(in the rows, 128 means zero)
Each row is followed by its group and then its class within the group.
[130 131 119 130  89 117 128  84 160 115 153 131 129 134  84 132 103 123
 112 123 173 154 134 142 134  43 168 175 124 127 137  52 114 114  92 142
 195 138 125 100 113 138  86 160 182 136 151  85 106 169  98 143 155 127
 146] : [93].<33>
[137 127  97 138  99 132 122  88 151  96 128 126 156 133  78 127 113 130
  87 144 163 136  70 112 141 108  97 235 130 147 139  32 133 106  76 130
 144 152 128 103 126 138  85 153 171  85 144  62 140 166 133 147 151 103
 161] : [92].<30>
[139 113  99 157 166 142 108  57 152  91 127  89 146 135 131 129  36 116
 100 120 116 124  37 132 136 195  93 165 131 137 125 129 136 127  93 145
  98 154 125 129 141 116 137 144 213  49 127 153 165  94 134 149 151 153
 153] : [90].<39>
[144 140 141 133 122 110 139 107 119 138 135 130 130 121 132 125 125 114
 120 113 130 137 168 158 121 125 167  98 101 123 123 155 119 127 125 125
 119 119 126 134 118 139 131 124 105 143 146 125 124 140 121 130 128 142
 130] : [93].<33>
[ 97 124 116 138 108 136 119 150 112 119 128 164 139 118 118 134 136 125
 134 124 143 135 125  98 148 110 127 180 138 131 122  95 131 124 120 121
 143 128 141 117 133 126 111 147 102 135 109 107 125 166 131 134 125  81
 112] : [92].<30>
[123 139  98 118  65 126 147  87 157  92 130 122 145 149  82 125 120 168
 124 131 191 143  91 108 140  62 119 211 137 108 138   8 138 109  60 145
 184 150 142  74 124 159  84 163 184 131 145  69 115 184 138 158 141 100
 167] : [92].<30>
[159 144 108 142 124 124 123  67 140 130 121  87 125 138 104 127  91 126
 132 113 143 133  61 131 129 136 116 138 125 125 127  90 138 111  86 150
 134 132 135 113 122 126 117 138 144 110 138 110 122 136 110 146 139 127
 173] : [90].<34>
[128 141 150 126 106 115 132 129 104 145 147 185 116 123 119 133 130 111
 163 112 149 137 166 128 118 103 180 113 116 119 125 134 121 126 123 129
 150 115 133 131 109 128 119 142  54 167 136  97  95 183 116 135 132  91
 121] : [93].<35>
[133 135 106 167  86 119 108  42 156 119 145 113 138 139 111 141  95 126
  99 132 155 128  55 137 180 124 126 187 132 131 131  75 121 103  91 161
 171 149 120 101 137 130  88 164 177  66 142 124 121 117  98 155 150 143
 145] : [90].<39>
[162 106 105 169 118 126  98  57 165 128 146 130 174 132  52 119  67  74
  77 156 174 161  62 153 151 109 142 240 123 159 135  69 143  94  82 135
 138 158 108 115 126 109  70 153 174 104 148  63 152 178 109 134 166 122
 165] : [93].<35>
[125 117 102 127  68 123 116  63 164 104 132 138 143 152  65 137 109 138
 132 129 183 150  77  89 158  68 106 240 131 122 134   4 132  94  56 147
 178 149 136  80 124 136  77 160 131 129 138  44 125 213 109 152 149  90
 171] : [92].<30>
[166 145 104 168 120 124 121  54 141 128 124  79 137 139 115 121  85 124
 114 127 134 128  39 143 156 189 102 143 123 137 125 112 131 105  87 146
 112 148 120 107 134 120 121 131 159  86 143 130 144 111 126 148 144 145
 166] : [90].<34>
[147 133 122 120 115 117 119  81 160 127 145 131 131 141  76 130 100 118
 129 126 170 154  99 151 121  62 162 185 139 128 133  64 132 108  93 147
 182 137 123 114 115 130  90 147 148 145 147  83 103 177 110 142 147 122
 161] : [93].<33>
[106 145 107 139  59 136 135 126 132  95 138 176 138 119  92 122 130 148
 120 139 180 135 115  96 142  70 138 226 139 111 136  40 132 118  84 136
 184 145 135  81 121 152  83 181 144 143 134  79 108 184 123 156 141  78
 128] : [92].<23>
[123 120 101 131  93 132 135  87 146 102 135 128 127 141  67 131 105 143
 129 142 152 136  93  99 144  87 105 208 146 116 135  35 159 110  79 142
 161 144 134  94 123 139  91 165 162 127 134  74 115 177 125 152 146  96
 150] : [92].<23>
[133 170 102 118  65 120 132  24 160 120 149 106 105 154  93 145  88 164
 166  95 163 121  60 128 143  66 140 149 137  94 130  12 107 105  65 179
 213 144 148  75 120 152  90 168 155 113 155 110  75 160  92 163 145 131
 169] : [90].<39>
[135 118 105 147  86 130 114  67 164 101 134 128 148 142  84 125 104 130
  92 138 175 144  76 104 158  91 118 234 133 127 125  10 134 106  66 138
 159 148 120  91 138 132  84 152 177 109 141  61 146 161 112 144 145 118
 156] : [92].<23>
[148 138  95 160 125 146  97  76 150 122 130  99 138 132 121 130  70 125
 111 130 126 118  24 134 139 154 103 170 137 132 131  94 127 122 113 153
 138 152 125 119 138 118 115 143 207  63 130 149 137  95 124 139 149 141
 149] : [90].<39>
[123 117 123 134 114 131 143 103 151  92 136 127 134 143  76 128 109 140
 113 158 143 138 140 104 135  89 113 195 143 124 145  75 147 119  91 138
 155 145 120 102 126 134 109 163 168 132 136  80 122 155 125 148 144 116
 142] : [92].<23>
[162 166  97 135  91 125 126  57 145 131 127  76 125 144 105 128 111 140
 128 121 146 132  43 134 147 122 108 151 123 146 137  55 131  99  85 156
 160 142 131  98 128 134  93 131 136 103 139  97 112 143 117 142 142 121
 175] : [90].<34>
[144 101 146 162 128 114  95  84 155 128 146 164 148 113 107 110  94  78
  89 133 155 153 132 146 141 123 163 175 114 159 131 137 129 127 130 120
 129 139 102 148 137 103 118 134 149 138 135 114 163 142 118 125 145 135
 131] : [93].<33>
[ 78 148 116  64  62 106 161 117 117 114 141 168 117 138  98 152 146 163
 173 110 169 135 157  78 132  23 154 185 143  89 123  12 109 116  79 143
 207 136 157  81  99 166  80 178  69 156 140  70  63 232 111 155 125  56
 118] : [92].<30>
[159 120 102 131 141 123 125  35 166 104 130  70 144 144 103 130  59 124
  95 122 128 126  50 144 131 145  93 175 124 130 145  82 126 110  71 141
 107 153 125 111 126 125 125 139 204  58 157 112 160 125 125 151 150 157
 182] : [90].<34>
[150 143  96 169 120 126 113  44 138 125 133 103 143 129 118 128  66 104
 112 106 143 126  37 141 153 173 120 173 118 139 123  94 123 103  84 143
 121 150 125 116 138 125 105 151 161  71 145 124 139 131 122 152 154 135
 159] : [90].<39>
[144 139 110 169 122 132 132  81 142  96 142 111 137 128  81 127 100 115
 101 135 157 122 113 102 154 122  92 195 137 124 138  69 141 113  74 136
 143 143 126 102 136 128 103 166 180 111 131  88 128 130  95 151 145 128
 156] : [92].<23>
[151 174 117 115 110 124 152  85 116 141 141  73  94 144 110 141 121 160
 178 113 121 109 100 131 116 114 118  84 139 107 131 117 129 118  99 164
 165 128 146 103 113 149 113 141 115 125 140 125  60 127 123 155 129 128
 156] : [90].<34>
[128 129  93 137  78 114 146  50 179  98 128  96 145 155  62 122  90 157
 106 127 185 161  81 106 155  80 115 231 131 120 137   4 143 100  36 151
 181 155 137  71 144 138  78 167 201 137 135  61 137 185 111 157 143 112
 171] : [92].<23>
[160 114 110 120 155 130 138  99 149 118 148  94 140 139  40 121  74  99
 106 127 143 141 113 144  84  88 137 166 133 126 138 112 160 115  96 129
 138 142 130 133 115 123 109 150 206 141 147  91 114 155 133 133 158 132
 161] : [93].<35>
[111 130 108 159  98 122 111  96 133  97 140 166 148 124 101 132  86 122
 108 115 171 142  95  98 146  92 138 232 132 122 132  41 114 114  73 130
 157 149 131  97 125 134  90 179 147  97 136  84 135 183 110 157 145  93
 134] : [92].<23>
[134 128 100 145 102 128 112  82 141 109 133 121 148 135  89 126  98 127
 108 121 171 139  74  98 147  96 107 225 132 129 132  18 133 109  75 133
 152 149 123  92 137 130  91 156 157 105 128  76 144 153 118 144 147  95
 156] : [92].<30>
[156 140 117 139 111 124 115  71 147 128 141 115 131 130  82 122 110 101
 130  99 166 154 100 149 130  95 158 152 114 129 126  76 133 103  89 135
 156 137 123 110 121 125  99 138 138 155 141  87 122 169 106 130 147 126
 162] : [93].<35>
[134 109 100 157  91 122 119  58 179  92 138 116 157 147  60 119  76 138
  85 165 164 146  50 105 153 106  93 252 140 135 141  28 154 104  54 147
 153 162 110  88 138 126  89 165 205  86 145  54 152 167 127 150 159 111
 175] : [92].<30>
[125 184 112 128  86  92 143  92 107 152 135  86 113 130 164 146 132 154
 156  84 137 121 111 139 163 131 147  81 121 108 109  82  87 116  98 166
 160 124 148  95 127 152 102 131  81 114 135 141  92 138 107 147 119 105
 124] : [90].<34>
[134 172 107 126  83 110 158  76 125 128 153  77 100 154  91 146  94 180
 161 118 144 122 100 123 131  85 123 132 144  89 128  64 135 119  70 174
 196 143 149  81 120 151  95 174 151 118 136 108  60 155 107 170 140 100
 156] : [90].<34>
[162 140 100 166 128 115 115  50 145 126 145  72 135 137  94 134  68 111
  92 130 146 126  57 146 156 141 109 165 128 132 120  99 121 105  94 155
 141 155 120 115 139 125  91 149 189  61 148 124 121 112 111 146 151 141
 155] : [90].<34>
[130 115  99 136  95 131 119  77 166  92 126 119 149 144  82 139  82 141
  94 146 159 137  60 106 142 110 102 229 131 133 135  36 153 108  65 142
 153 153 125  92 135 126  99 154 184 100 130  78 147 157 135 150 149 108
 163] : [92].<30>
[141 158 107 151 113 115 155  74 128 137 144  84 116 138 128 136  89 144
 137  97 131 124  81 128 147 134 128 123 130 117 119  92 123 114  89 159
 158 140 132 101 145 133 126 147 153 106 129 140 112 121 107 147 137 120
 142] : [90].<39>
[131 120 131 120 114 118 130  85 141 131 153 151 130 129  75 134 101  98
 144 116 163 152 141 145 116  76 180 160 122 128 131  99 125 118  97 135
 157 130 128 123 101 130  96 154 113 157 143  94  95 199 113 139 148 126
 136] : [93].<33>
[100 153 129 105  74 109 156 147 117 119 150 146 110 138 115 141 136 175
 144 136 145 130 181 104 131  53 151 154 139  95 126  69 114 135  98 145
 195 127 146  87 119 158  99 170 110 129 138  93  74 176 116 158 118  84
 113] : [92].<30>
[149 135 130 106 105 115 147  86 143 124 145 101 120 139  88 124 122 135
 125 125 150 145 154 152 123  69 157 136 120 119 133  92 130 120 107 138
 166 131 127 112 117 141 105 140 144 154 145  92  98 165 114 135 136 129
 150] : [93].<33>
[157 161  95 200 120 116 114  57 123 124 153  87 128 118 113 138 101  96
  88 122 148 117  79 135 191 149 107 172 120 134 131  83  93 103  96 144
 133 149 114 104 139 126  77 160 169  55 143 130 117  91  90 150 142 131
 139] : [90].<34>
[149 147 100 152 123 118 119  41 147 127 124  67 136 144 104 135  64 147
 118 125 131 108  52 138 150 146 108 151 132 121 128  89 132 100  80 165
 151 157 128 106 137 128 108 152 172  73 143 130 114 108 117 159 152 140
 163] : [90].<39>
[153 132 115 155  99 103 120  77 163 123 144 133 152 130  83 120  87  97
  96 122 169 160 109 156 155  95 169 188 111 139 126  87 135 107  80 131
 156 144 112 111 129 126  88 151 152 137 152  81 133 177 117 138 155 120
 151] : [93].<33>
[141 108 126 124 114  96 136  63 161 129 145 110 143 140  76 136  96 109
 103 131 157 140 129 151 142  84 158 177 115 137 132  73 120 106  93 138
 156 144 120 119 122 123  85 148 133 124 162  86 119 178 105 134 132 130
 144] : [93].<33>
[159 163 116 165 116 129 121  88 113 130 137 102 121 124 123 132  91 116
 143 126 136 115  74 126 134 157 115 129 129 111 128 125 130 116  97 149
 132 138 130 119 128 131 111 151 131  86 134 127 104 123 113 161 145 123
 159] : [90].<34>
[101 135 105 158  65 120 135 102 123 117 139 172 133 124  94 140 142 120
 127 119 187 156 135 106 176  84 161 208 129 117 114  48 124 106  78 128
 169 147 137  88 123 146  59 170 120 168 136  85  99 199  94 142 141  79
 108] : [92].<23>
[133 115  96 168  98 138 106  79 154  97 130 156 168 127  97 122  83 108
  89 150 154 136  57 116 146 142 120 225 130 136 138  80 140 108  84 126
 128 154 117 110 130 126  98 159 182  77 147  88 155 149 135 148 155 115
 146] : [92].<30>
[155 125 114  81 121 116 149  81 165 121 129  82 130 149  78 121 116 143
 139 108 148 151 111 157  94  75 146 126 120 116 128  73 144 109  85 128
 148 132 123 113 114 139 118 126 152 160 156  76 116 186 133 131 139 138
 179] : [93].<35>

Each row is followed by its group and then its class within the group.
[129 127 111 135 129 137 128 128 142 136 164 136 113 107 131 102 134 114
 124 132 125 151 133 134 148  88 118 143 161 114 111 127 111  77  76 127
 131 133 165 138 148 125 105 136 143 131 118 139 143 128 120 149 119 120
 123] : QP.H
[123 127 143 140 136 134 141 122 128 134 132 129 104 114 137 138 150 105
 130 124 116 138 175 152 135 170 117 101 104 143 127 122 141 154 110 136
 130 130 114 140 133 151 127 109 127 118 128 174 112 135 140 132 107 121
 117] : JQ.E
[113 117 131 143 133 127 140 111 148 139 148 104  92  98 110 144 154 106
 124 129 111 145 195 132 136 182 104 107 110 162 125 119 123 167  60 130
 121 128 115 153 142 101 126 104 129 104 128 202  98 133 127 122 121 122
 114] : JQ.C
[180 143 149 197  90 149 164 121 110 170 125 208  52  31 116 113 138  89
 138 127 122  99 122 178 130 161 102   2 151 113 133 142 130  36  13  96
 138 108 121 121  87 146 148 140 107 103 132 226 121 125 120 118 115 111
 133] : DT.S
[146 139 136 148 122 136 126 111 119 142 131 129  84 124 141 118 130  97
 128 133 111 130 196 144 141 154 116 102 103 141 129 128 125 129  60 132
 127 123 109 145 136 138 130 113 119 120 123 181 109 140 130 136 111 130
 123] : JQ.E
[123 118 164 142 153 110 164 130 134 122 136 127 117 107 120 119 141 125
 120 139 128 179 111 134 145 131 108  71 138 137 113 115 117 150  39 137
 119 137 110 179 167 146  90  93 144 121 104 148 115 133 124 132 127 117
 109] : Tt.T
[125 125 120 158 114 172 122 125 140 152 135 131  78 104 136 128 164  94
 131 131 119 146 190 176 130 173 113 101 112 164 127 125 124 142  65 125
 135 127 120 148 122 146 118 101 121 109 140 217  75 133 131 118 122 117
 121] : JQ.C
[ 98 107 145 137 135 135 162 135 142 104 130 119 118  97 105 133 153 125
 115 152 130 150 109 135 146 154  88  73 131 149 119 122 123 164  76 127
 110 127 128 162 141 139  95 112 145 113 118 155 106 119 125 109 136 115
 101] : Tt.M
[113 112 115 138 119 115 124 130 140 134 132 101 109 120 101 140 143 126
 134 138 122 143 160 133 132 188 118 125 118 168 118 133 115 174 121 116
 126 134 128 146 114 140 116 103 132 114 144 188  83 130 132 106 128 123
 112] : DT.S
[111 127 132 140 117 122 146 127 158 144 150 128 100  97 113 132 150 115
 127 130 120 160 145 153 140 177 108  95 127 158 122 124 132 161  93 131
 126 124 125 158 128 145 107 114 136 104 123 182  91 120 120 119 126 120
 107] : DT.N
[167 129 140 151 148 142 131 116 113 145 115 139  86  92 139 123 119 110
 127 130 138 113 142 152 130 142 123  59 125 124 132 140 124  94  55 107
 134 116 129 131 111 144 140 120 119 111 114 184 123 133 124 138 115 129
 126] : JQ.E
[106 119 106 144 119 119 131 136 141 146 151 141 107 110 116 122 137 119
 126 128 134 147 141 137 138 144 126 115 146 144 122 124 116 116  86 112
 121 124 121 145 121 146 117 115 136 124 130 169  99 128 123 129 124 119
 106] : DT.N
[132 115 145 146 125 130 138 124 140 125 133 114  90  62  94 148 152  95
 130 151 126 139 163 135 132 180 110  71 135 152 124 143 113 162  30 123
 119 132 125 145 125 146 114 114 127  93 133 210 110 118 142 113 124 115
 109] : DT.P
[133 120 124 133 143 129 134 130 141 125 139 137 106 114 129 126 134 134
 122 138 126 164 124 131 154 116 123 111 159 121 123 126 122 102  46 126
 113 127 125 158 157 139 106 120 143 117 122 135 124 117 123 136 126 135
 121] : QP.A
[141 123 164 154 138 132 162 132 131 119 125 143 118  78 108 136 137 123
 128 147 130 140  88 134 139 140 114  43 156 123 124 132 125 124  30 120
 121 128 137 162 142 150 100 112 140 112 101 155 128 100 123 134 120 127
 128] : Tt.M
[113 119 136 136 121 121 125 140 145 136 133 120  98  95 103 137 130 109
 135 137 119 123 160 140 132 161 125 112 138 155 105 137 107 157  58 112
 129 127 145 157 100 146 116 122 126  94 129 188  69 115 113 117 133 112
 110] : DT.N
[126 128 113 162 117 139 138 122 140 145 139 124 100 118 131 124 152 101
 125 131 113 141 166 146 134 155 110  78 119 123 125 120 108 134  80 125
 126 141 107 144 138 135 116  97 126 134 127 187  99 137 129 133 122 124
 122] : JQ.C
